Here is a tiny trained network, its code and every weight. The questions are about switching its units off for an input and a target symbol, where a switched-off unit gives its printed mean instead of its output.

import numpy as np


def w(rows, s, z=0):
    codes = np.array(rows[::2]) - 128.0
    scale = np.full(codes.shape[1], s)
    scale[-1] = z or s
    return codes * scale


def f(y):
    return y / 2 * (1 + np.tanh(0.7978845608 * (y + 0.044715 * y**3)))


def softmax(a):
    e = np.exp(a - a.max(-1, keepdims=True))
    return e / e.sum(-1, keepdims=True)


def log_softmax(a):
    a = a - a.max(-1, keepdims=True)
    return a - np.log(np.exp(a).sum(-1, keepdims=True))


def net(x, mask):
    ids = ['Ξαβγεζμπτφψω'.index(c) for c in x.split()]
    T = len(ids)
    res = E[ids] + P[:T]
    u = 0
    for l in range(2):
        r = res
        for j in range(3):
            rows = slice(2 * j, 2 * j + 2)
            q, k, v = (r @ M[l][rows].T for M in (Q, K, V))
            z = softmax(np.where(np.tri(T) > 0, q @ k.T / 2**0.5, -1e9)) @ v
            o = O[l][rows]
            res = res + np.where(mask[u + j], z, o[:, -1]) @ o[:, :-1]
        u += 3
        y = f(res @ A[l][:, :-1].T + A[l][:, -1])
        res = res + np.where(mask[u : u + 8], y, B[l][:, -1]) @ B[l][:, :-1]
        u += 8
    return log_softmax(res[-1] @ U[:, :-1].T + U[:, -1])


Q, K, V, O, A, B = {}, {}, {}, {}, {}, {}
E = w([
[255,130,132,154,175,199,99,183],'Ξ',
[147,120,134,120,48,185,137,201],'α',
[172,48,112,133,206,133,77,91],'β',
[43,185,116,115,158,87,142,132],'γ',
[167,208,141,143,168,81,74,190],'ε',
[251,143,129,186,55,128,108,152],'ζ',
[51,104,92,119,97,154,169,69],'μ',
[112,157,159,108,230,129,124,236],'π',
[79,71,102,138,107,76,75,21],'τ',
[174,105,103,191,54,129,182,45],'φ',
[121,61,115,81,191,222,124,180],'ψ',
[178,155,110,180,86,51,93,67],'ω',
],0.0085)
P = w([
[115,134,186,106,128,125,134,103],'0',
[160,76,99,51,130,81,164,152],'1',
[152,91,76,149,151,143,159,153],'2',
[140,121,179,187,155,181,97,96],'3',
[48,165,98,187,104,149,66,145],'4',
[165,58,2,69,135,75,170,187],'5',
[105,113,32,164,122,110,127,154],'6',
[158,157,135,202,122,174,66,89],'7',
[133,172,106,142,79,101,88,134],'8',
],0.0091)
Q[0] = w([
[176,133,207,47,94,184,94,213],'0.h1',
[160,110,53,252,137,65,167,56],'0.h1',
[140,99,196,63,184,165,125,139],'0.h2',
[105,139,80,202,98,50,153,95],'0.h2',
[144,98,167,89,137,173,110,93],'0.h3',
[111,128,57,143,83,113,161,117],'0.h3',
],0.0045)
K[0] = w([
[185,37,143,83,220,237,173,120],'0.h1',
[131,180,67,254,27,40,107,106],'0.h1',
[107,156,194,76,111,111,130,88],'0.h2',
[164,101,38,169,153,125,104,151],'0.h2',
[135,105,183,91,155,169,128,95],'0.h3',
[137,115,90,111,131,109,164,156],'0.h3',
],0.0055)
V[0] = w([
[106,132,208,102,137,150,129,101],'0.h1',
[151,100,102,128,171,148,181,126],'0.h1',
[165,120,35,128,120,129,105,150],'0.h2',
[85,147,94,3,104,75,54,158],'0.h2',
[146,160,108,130,124,116,158,169],'0.h3',
[102,157,226,183,148,120,115,155],'0.h3',
],0.0054)
O[0] = w([
[127,176,230,75,147,143,113,96,60],'0.h1',
[152,64,78,86,147,201,50,168,185],'0.h1',
[96,112,30,254,104,137,130,154,231],'0.h2',
[30,72,147,159,144,5,215,238,91],'0.h2',
[145,149,72,144,144,162,190,154,92],'0.h3',
[193,203,181,70,179,119,148,118,4],'0.h3',
],0.0039,0.0012)
A[0] = w([
[65,180,108,122,87,18,165,111,137],'0.n1',
[172,175,125,110,98,195,43,255,194],'0.n2',
[88,83,62,122,181,123,183,109,194],'0.n3',
[74,104,118,86,124,204,158,173,195],'0.n4',
[97,149,170,94,115,196,134,62,238],'0.n5',
[88,106,76,139,68,76,171,68,170],'0.n6',
[167,165,209,106,146,135,108,105,183],'0.n7',
[126,125,104,146,170,71,24,225,251],'0.n8',
],0.0065,0.0025)
B[0] = w([
[83,205,129,98,68,42,193,128,137],'0.n1',
[235,56,121,173,187,216,170,195,213],'0.n2',
[58,56,98,87,144,125,120,189,201],'0.n3',
[61,107,194,102,134,197,130,201,168],'0.n4',
[137,67,253,122,129,157,92,104,155],'0.n5',
[102,100,82,119,58,79,99,136,184],'0.n6',
[196,136,227,60,132,99,144,108,134],'0.n7',
[175,143,72,137,229,146,223,109,252],'0.n8',
],0.0056,0.0038)
Q[1] = w([
[91,153,129,135,100,99,136,127],'1.h1',
[112,183,129,162,105,107,144,129],'1.h1',
[69,170,85,71,3,24,189,145],'1.h2',
[202,7,78,80,187,98,170,206],'1.h2',
[54,239,176,156,56,140,103,44],'1.h3',
[175,99,169,189,241,233,56,94],'1.h3',
],0.011)
K[1] = w([
[120,127,126,136,120,133,92,128],'1.h1',
[115,127,123,132,115,140,107,141],'1.h1',
[95,137,102,209,142,154,99,135],'1.h2',
[130,165,242,124,132,142,87,92],'1.h2',
[116,98,2,139,126,121,164,166],'1.h3',
[163,107,149,49,111,88,149,136],'1.h3',
],0.021)
V[1] = w([
[123,137,94,152,104,158,122,146],'1.h1',
[129,109,74,148,138,111,114,151],'1.h1',
[192,148,133,144,150,202,172,192],'1.h2',
[123,108,138,140,7,170,142,126],'1.h2',
[160,228,127,151,92,50,169,177],'1.h3',
[41,135,156,75,149,159,158,195],'1.h3',
],0.013)
O[1] = w([
[119,99,148,89,139,133,109,125,115],'1.h1',
[94,133,199,80,100,131,151,130,156],'1.h1',
[239,40,117,129,217,136,157,74,137],'1.h2',
[116,141,170,36,83,249,152,49,133],'1.h2',
[97,110,108,186,130,143,233,119,2],'1.h3',
[222,129,48,24,41,24,174,158,151],'1.h3',
],0.011,0.0068)
A[1] = w([
[35,165,133,175,96,179,108,157,44],'1.n1',
[147,130,209,91,124,177,85,127,165],'1.n2',
[177,143,117,110,84,49,120,171,154],'1.n3',
[120,52,108,180,179,89,145,118,124],'1.n4',
[156,113,118,66,142,181,254,90,254],'1.n5',
[123,178,96,86,117,104,68,147,103],'1.n6',
[92,180,122,66,109,141,86,93,202],'1.n7',
[177,150,124,63,99,135,72,110,65],'1.n8',
],0.0088,0.0029)
B[1] = w([
[186,194,158,71,255,11,152,83,219],'1.n1',
[83,126,3,139,94,72,127,105,207],'1.n2',
[66,101,54,138,205,217,115,123,254],'1.n3',
[203,212,189,149,66,194,164,193,206],'1.n4',
[114,141,166,188,26,56,57,37,223],'1.n5',
[120,93,209,138,94,160,145,167,227],'1.n6',
[210,182,120,113,106,195,128,158,206],'1.n7',
[44,73,203,122,161,114,235,167,238],'1.n8',
],0.0066,0.012)
U = w([
[207,137,193,109,149,174,107,121,3],'Ξ',
[152,107,139,114,70,60,144,65,242],'α',
[91,102,154,188,119,82,2,182,239],'β',
[64,142,26,171,104,115,148,111,169],'γ',
[135,125,182,193,94,97,200,168,79],'ε',
[71,92,161,197,132,221,149,74,123],'ζ',
[110,145,165,99,78,201,164,142,155],'μ',
[197,159,51,116,134,112,123,122,42],'π',
[183,191,157,74,108,56,115,153,37],'τ',
[135,181,47,85,160,198,81,50,140],'φ',
[121,67,143,96,183,125,166,124,54],'ψ',
[67,131,178,165,173,93,199,105,133],'ω',
],0.0041,0.0031)

Each question gives the input, a string of symbols that net reads in full, and the target symbol t.
The units are the heads (2 rows each of Q, K, V and O) and the neurons (one row each of A and B). Each row of codes is followed by its name. A weight is (code - 128) times the scale printed after its matrix; where a second scale follows, it is the last column's (O, A, B and U).
mask holds one flag per unit, layer by layer, with each layer's heads first. A switched-off unit (its flag False) gives its mean, the last column of its rows in O or B, instead of its output. The means were averaged over made-up inputs and are rounded, as every weight is.
A unit's drop is (log p(t) with every unit on - log p(t) with that unit switched off) / (log p(t) with every unit on - log p(t) with every unit switched off).
The circuit of an input: a set's keep is (log p(t) with only the set's units on - log p(t) with every unit switched off) / (log p(t) with every unit on - log p(t) with every unit switched off). Starting from the 12 units with the biggest drops (on a tie, the unit counted first), units are removed one at a time, each time the one whose removal leaves the highest keep (on an exact tie, the one counted first), for as long as the keep stays at least 0.8.
units of the circuit, in order: the units of the circuit, biggest drop first
unit that matters most: the unit with the biggest drop
top k neurons: the k neurons with the biggest drops, biggest first
top k neurons in layer l: the k neurons of layer l with the biggest drops, biggest first
heads that matter: for each layer, one digit per head in row order, 1 if its drop is at least 0.15 and else 0, layers parted by /
input γ μ ζ β α β Ξ, target γ: unit that matters most : 1.h3
input β τ β φ β μ μ, target β: heads that matter : 000 / 011
input β α α ψ β ε, target β: units of the circuit, in order : 1.h2, 1.h3, 0.n2
input μ ω β β ω π β, target μ: heads that matter : 000 / 011
input β μ ω α τ, target ω: heads that matter : 100 / 001
input α Ξ α α ψ γ ψ, target α: units of the circuit, in order : 1.h2, 1.n5, 1.h3, 1.n3
input γ β π ζ ζ, target γ: top 3 neurons : 0.n2, 1.n3, 0.n1
input ψ τ ε α, target ψ: top 2 neurons in layer 1 : 1.n8, 1.n3
input ψ β ε β, target ψ: heads that matter : 000 / 011
input μ ε α β, target μ: top 2 neurons : 0.n5, 0.n8
input Ξ β ω β, target Ξ: top 3 neurons : 1.n4, 0.n7, 0.n2
input α β β π τ β α, target α: top 3 neurons : 1.n5, 0.n2, 0.n8
input α β φ β ε μ ζ, target α: top 3 neurons : 1.n5, 0.n8, 0.n2
input ψ φ β, target ψ: top 3 neurons : 1.n8, 1.n3, 0.n4
input ω μ β, target ω: top 2 neurons : 1.n1, 0.n2
input α β ω ψ β ε, target α: heads that matter : 000 / 010
input α π ε μ φ ω ω ε, target α: top 2 neurons : 0.n2, 1.n5
input ψ β β ζ, target ψ: top 2 neurons : 1.n8, 1.n3
input α φ ω φ α μ, target φ: top neuron in layer 0 : 0.n8
input α ψ γ α β π, target α: top 2 neurons : 1.n5, 0.n8
input ω β ω μ α φ α, target ω: top 2 neurons : 1.n1, 0.n2
input α τ ζ ε β, target α: top 3 neurons : 1.n5, 1.n3, 0.n8
input ω ψ β ε φ α ψ ε τ, target ψ: top 3 neurons in layer 1 : 1.n8, 1.n3, 1.n5
input α γ γ, target α: top 2 neurons : 1.n5, 0.n3
input μ β ω α ω α β φ, target α: top 2 neurons : 1.n5, 0.n2
input γ ζ μ, target γ: top 2 neurons in layer 0 : 0.n3, 0.n1
input β τ β ζ α, target β: unit that matters most : 0.n2
input ζ ζ π, target ζ: unit that matters most : 1.h3
